Below are the code and all the weights of a small trained network. Each question names an input and a target symbol and asks about switching units off, where a switched-off unit gives its printed mean instead of its output.

import numpy as np


def w(rows, s, z=0):
    codes = np.array(rows[::2]) - 128.0
    scale = np.full(codes.shape[1], s)
    scale[-1] = z or s
    return codes * scale


def f(y):
    return np.maximum(y, 0)


def softmax(a):
    e = np.exp(a - a.max(-1, keepdims=True))
    return e / e.sum(-1, keepdims=True)


def log_softmax(a):
    a = a - a.max(-1, keepdims=True)
    return a - np.log(np.exp(a).sum(-1, keepdims=True))


def net(x, mask):
    ids = ['αγδλπφω'.index(c) for c in x.split()]
    T = len(ids)
    res = E[ids] + P[:T]
    u = 0
    for l in range(2):
        r = res
        for j in range(2):
            rows = slice(2 * j, 2 * j + 2)
            q, k, v = (r @ M[l][rows].T for M in (Q, K, V))
            z = softmax(np.where(np.tri(T) > 0, q @ k.T / 2**0.5, -1e9)) @ v
            o = O[l][rows]
            res = res + np.where(mask[u + j], z, o[:, -1]) @ o[:, :-1]
        u += 2
        y = f(res @ A[l][:, :-1].T + A[l][:, -1])
        res = res + np.where(mask[u : u + 12], y, B[l][:, -1]) @ B[l][:, :-1]
        u += 12
    return log_softmax(res[-1] @ U[:, :-1].T + U[:, -1])


Q, K, V, O, A, B = {}, {}, {}, {}, {}, {}
E = w([
[158,208,176,189,100,114,161],'α',
[115,89,116,93,42,124,117],'γ',
[128,139,99,133,189,146,160],'δ',
[145,129,124,92,158,43,125],'λ',
[250,120,82,101,151,166,147],'π',
[89,117,103,196,143,100,166],'φ',
[67,93,82,123,51,82,78],'ω',
],0.019)
P = w([
[157,80,140,124,146,68,124],'0',
[125,121,225,152,142,171,150],'1',
[104,110,248,146,162,194,56],'2',
[151,101,94,114,129,55,155],'3',
[107,124,209,121,126,156,157],'4',
[157,170,157,125,199,163,55],'5',
[151,128,76,105,121,60,177],'6',
[111,112,195,111,129,161,152],'7',
[156,187,144,123,201,170,58],'8',
[146,158,61,102,112,72,193],'9',
[122,104,181,110,131,165,146],'10',
[139,224,127,113,207,157,83],'11',
[156,100,57,115,125,60,160],'12',
],0.013)
Q[0] = w([
[159,122,90,183,136,112,241],'0.h1',
[3,117,159,177,165,95,98],'0.h1',
[152,111,145,129,151,185,86],'0.h2',
[184,120,21,124,99,96,166],'0.h2',
],0.011)
K[0] = w([
[114,168,47,178,126,123,214],'0.h1',
[177,48,200,239,171,119,32],'0.h1',
[180,44,94,128,174,164,108],'0.h2',
[254,165,156,223,65,71,124],'0.h2',
],0.0076)
V[0] = w([
[99,103,145,187,154,113,78],'0.h1',
[182,101,115,118,131,189,86],'0.h1',
[54,52,76,72,186,143,168],'0.h2',
[131,2,89,72,192,174,145],'0.h2',
],0.0067)
O[0] = w([
[186,147,2,96,97,168,110,114],'0.h1',
[205,142,40,178,152,217,86,90],'0.h1',
[121,196,96,62,198,155,72,4],'0.h2',
[7,191,151,41,92,24,194,85],'0.h2',
],0.0056,0.0024)
A[0] = w([
[58,108,187,144,93,184,77,14],'0.n1',
[109,80,103,143,96,38,169,136],'0.n2',
[109,123,151,142,25,106,209,138],'0.n3',
[121,175,72,194,160,174,46,151],'0.n4',
[57,154,244,190,176,177,86,51],'0.n5',
[63,110,127,68,70,227,109,153],'0.n6',
[163,91,126,67,142,222,120,255],'0.n7',
[88,196,145,173,95,87,29,137],'0.n8',
[154,76,95,160,124,103,206,85],'0.n9',
[119,178,135,147,180,81,90,132],'0.n10',
[113,185,30,97,186,103,111,101],'0.n11',
[15,80,109,114,128,46,173,171],'0.n12',
],0.011,0.0047)
B[0] = w([
[85,77,142,129,181,142,194,154],'0.n1',
[133,228,120,155,151,212,134,254],'0.n2',
[98,63,105,111,152,113,67,229],'0.n3',
[93,93,169,109,162,80,128,181],'0.n4',
[173,210,95,130,122,47,117,195],'0.n5',
[121,143,182,193,115,109,50,182],'0.n6',
[110,183,110,166,82,154,133,226],'0.n7',
[69,88,31,110,158,129,211,197],'0.n8',
[67,146,82,113,153,117,7,237],'0.n9',
[171,167,144,215,113,132,80,188],'0.n10',
[164,68,146,92,105,156,138,199],'0.n11',
[162,111,103,116,118,186,144,250],'0.n12',
],0.011,0.007)
Q[1] = w([
[101,70,150,14,78,129,180],'1.h1',
[136,2,215,152,178,93,74],'1.h1',
[161,46,111,103,95,155,146],'1.h2',
[122,213,36,33,64,27,86],'1.h2',
],0.0072)
K[1] = w([
[76,96,51,140,199,178,143],'1.h1',
[107,59,182,174,172,151,126],'1.h1',
[133,73,120,119,84,193,155],'1.h2',
[191,132,15,92,111,49,1],'1.h2',
],0.0082)
V[1] = w([
[135,3,90,119,217,144,113],'1.h1',
[137,105,102,136,143,136,141],'1.h1',
[94,164,223,50,66,104,106],'1.h2',
[121,141,102,97,135,119,111],'1.h2',
],0.0066)
O[1] = w([
[106,151,134,3,96,100,224,48],'1.h1',
[95,123,78,62,116,203,111,124],'1.h1',
[253,102,110,152,180,146,60,1],'1.h2',
[183,62,201,211,81,125,80,159],'1.h2',
],0.0041,0.0078)
A[1] = w([
[205,196,112,110,140,90,149,76],'1.n1',
[223,141,138,134,96,206,183,9],'1.n2',
[195,136,93,49,137,64,76,79],'1.n3',
[132,124,117,200,174,103,89,218],'1.n4',
[197,165,173,112,119,140,165,95],'1.n5',
[175,147,90,131,230,146,190,66],'1.n6',
[85,71,83,65,138,128,187,1],'1.n7',
[109,245,79,167,82,171,217,100],'1.n8',
[120,197,89,104,157,168,115,240],'1.n9',
[157,165,157,145,110,221,145,99],'1.n10',
[123,170,206,170,206,73,184,27],'1.n11',
[122,95,224,81,101,106,126,69],'1.n12',
],0.012,0.0058)
B[1] = w([
[129,175,40,169,187,231,138,166],'1.n1',
[158,30,199,254,57,122,148,152],'1.n2',
[179,184,41,174,174,98,244,141],'1.n3',
[126,125,81,108,86,129,145,249],'1.n4',
[37,121,204,166,93,148,73,146],'1.n5',
[80,96,155,90,107,14,88,160],'1.n6',
[78,138,196,118,66,187,151,156],'1.n7',
[95,82,52,153,126,103,56,211],'1.n8',
[193,114,137,100,81,103,102,245],'1.n9',
[86,112,94,151,229,239,131,170],'1.n10',
[180,65,162,55,164,151,110,165],'1.n11',
[169,31,127,144,142,95,177,130],'1.n12',
],0.011,0.016)
U = w([
[28,160,127,128,199,185,45,1],'α',
[91,233,185,203,10,89,35,159],'γ',
[161,188,221,81,132,250,48,240],'δ',
[134,169,105,165,122,214,205,212],'λ',
[93,105,136,230,126,186,126,14],'π',
[169,1,191,134,67,125,130,111],'φ',
[61,120,120,126,104,218,168,101],'ω',
],0.0076,0.0067)

Each question gives the input, a string of symbols that net reads in full, and the target symbol t.
The units are the heads (2 rows each of Q, K, V and O) and the neurons (one row each of A and B). Each row of codes is followed by its name. A weight is (code - 128) times the scale printed after its matrix; where a second scale follows, it is the last column's (O, A, B and U).
mask holds one flag per unit, layer by layer, with each layer's heads first. A switched-off unit (its flag False) gives its mean, the last column of its rows in O or B, instead of its output. The means were averaged over made-up inputs and are rounded, as every weight is.
A unit's drop is (log p(t) with every unit on - log p(t) with that unit switched off) / (log p(t) with every unit on - log p(t) with every unit switched off).
The circuit of an input: a set's keep is (log p(t) with only the set's units on - log p(t) with every unit switched off) / (log p(t) with every unit on - log p(t) with every unit switched off). Starting from the 12 units with the biggest drops (on a tie, the unit counted first), units are removed one at a time, each time the one whose removal leaves the highest keep (on an exact tie, the one counted first), for as long as the keep stays at least 0.8.
circuit, biggest first: the units of the circuit, biggest drop first
k most important neurons: the k neurons with the biggest drops, biggest first
k most important neurons of layer l: the k neurons of layer l with the biggest drops, biggest first
heads that matter: for each layer, one digit per head in row order, 1 if its drop is at least 0.15 and else 0, layers parted by /
input π π γ λ φ δ λ φ ω φ α ω π, target γ: circuit, biggest first : (0.n9, 0.n7, 1.n10)
input γ φ γ, target γ: 2 most important neurons : (0.n6, 0.n7)
input π λ φ λ δ, target α: 2 most important neurons of layer 0 : (0.n9, 0.n3)
input δ π α γ λ π φ, target γ: circuit, biggest first : (0.n9, 0.n2, 1.n9)
input ω π ω ω λ, target δ: most important neuron of layer 1 : (1.n4)
input α δ π λ φ ω δ φ γ π λ δ, target δ: 2 most important neurons : (0.n4, 0.n10)
input π ω λ δ π α δ φ π γ φ π λ, target γ: circuit, biggest first : (0.n2, 1.n10, 1.n9)
input α π γ φ, target γ: circuit, biggest first : (0.n9, 1.n9, 0.n2)
input ω α ω φ λ λ, target λ: circuit, biggest first : (1.n3, 1.n8)
input π ω π π δ, target α: heads that matter : 10 / 00
input γ φ δ ω γ α π γ π π λ, target δ: 3 most important neurons of layer 0 : (0.n8, 0.n7, 0.n11)
input γ λ φ π δ π γ ω, target ω: circuit, biggest first : (0.n1, 0.n8)
input δ ω π π, target λ: 4 most important neurons of layer 0 : (0.n9, 0.n8, 0.n12, 0.n11)
input π λ δ φ π π α α γ γ γ φ λ, target γ: circuit, biggest first : (0.n2, 1.n10, 1.n9)
input λ φ γ φ ω λ ω ω δ γ π, target π: most important neuron of layer 0 : (0.n7)
input α γ γ γ, target γ: 2 most important neurons : (0.n9, 0.n2)
input γ λ λ λ γ γ φ π λ γ, target δ: 2 most important neurons : (0.n2, 0.n3)
input ω ω π π π φ, target φ: circuit, biggest first : (0.n4, 1.n11, 0.n9, 1.n1)
input π λ λ ω φ γ π π δ ω, target ω: 2 most important neurons : (0.n12, 0.n3)
input π α ω π φ λ α φ α λ φ α, target α: circuit, biggest first : (1.n1, 1.n8, 0.n5)
input φ φ π α δ φ π, target γ: 3 most important neurons : (0.n9, 0.n7, 0.n2)
input φ φ ω γ, target δ: 2 most important neurons : (0.n2, 0.n12)
input π φ λ δ, target φ: 4 most important neurons of layer 1 : (1.n2, 1.n6, 1.n9, 1.n1)
input α δ δ, target δ: 4 most important neurons : (1.n11, 0.n8, 0.n4, 0.n2)
input π π ω δ, target φ: 2 most important neurons : (0.n12, 0.n11)
input γ π φ, target φ: 4 most important neurons : (1.n11, 0.n5, 0.n1, 0.n9)
input φ δ φ λ, target π: 4 most important neurons of layer 0 : (0.n2, 0.n12, 0.n3, 0.n11)
input φ φ α λ ω α ω γ α, target α: 2 most important neurons : (1.n1, 0.n8)
input γ δ λ δ φ λ, target λ: most important neuron : (1.n3)
input γ ω φ ω π α γ α π, target π: most important neuron of layer 0 : (0.n9)
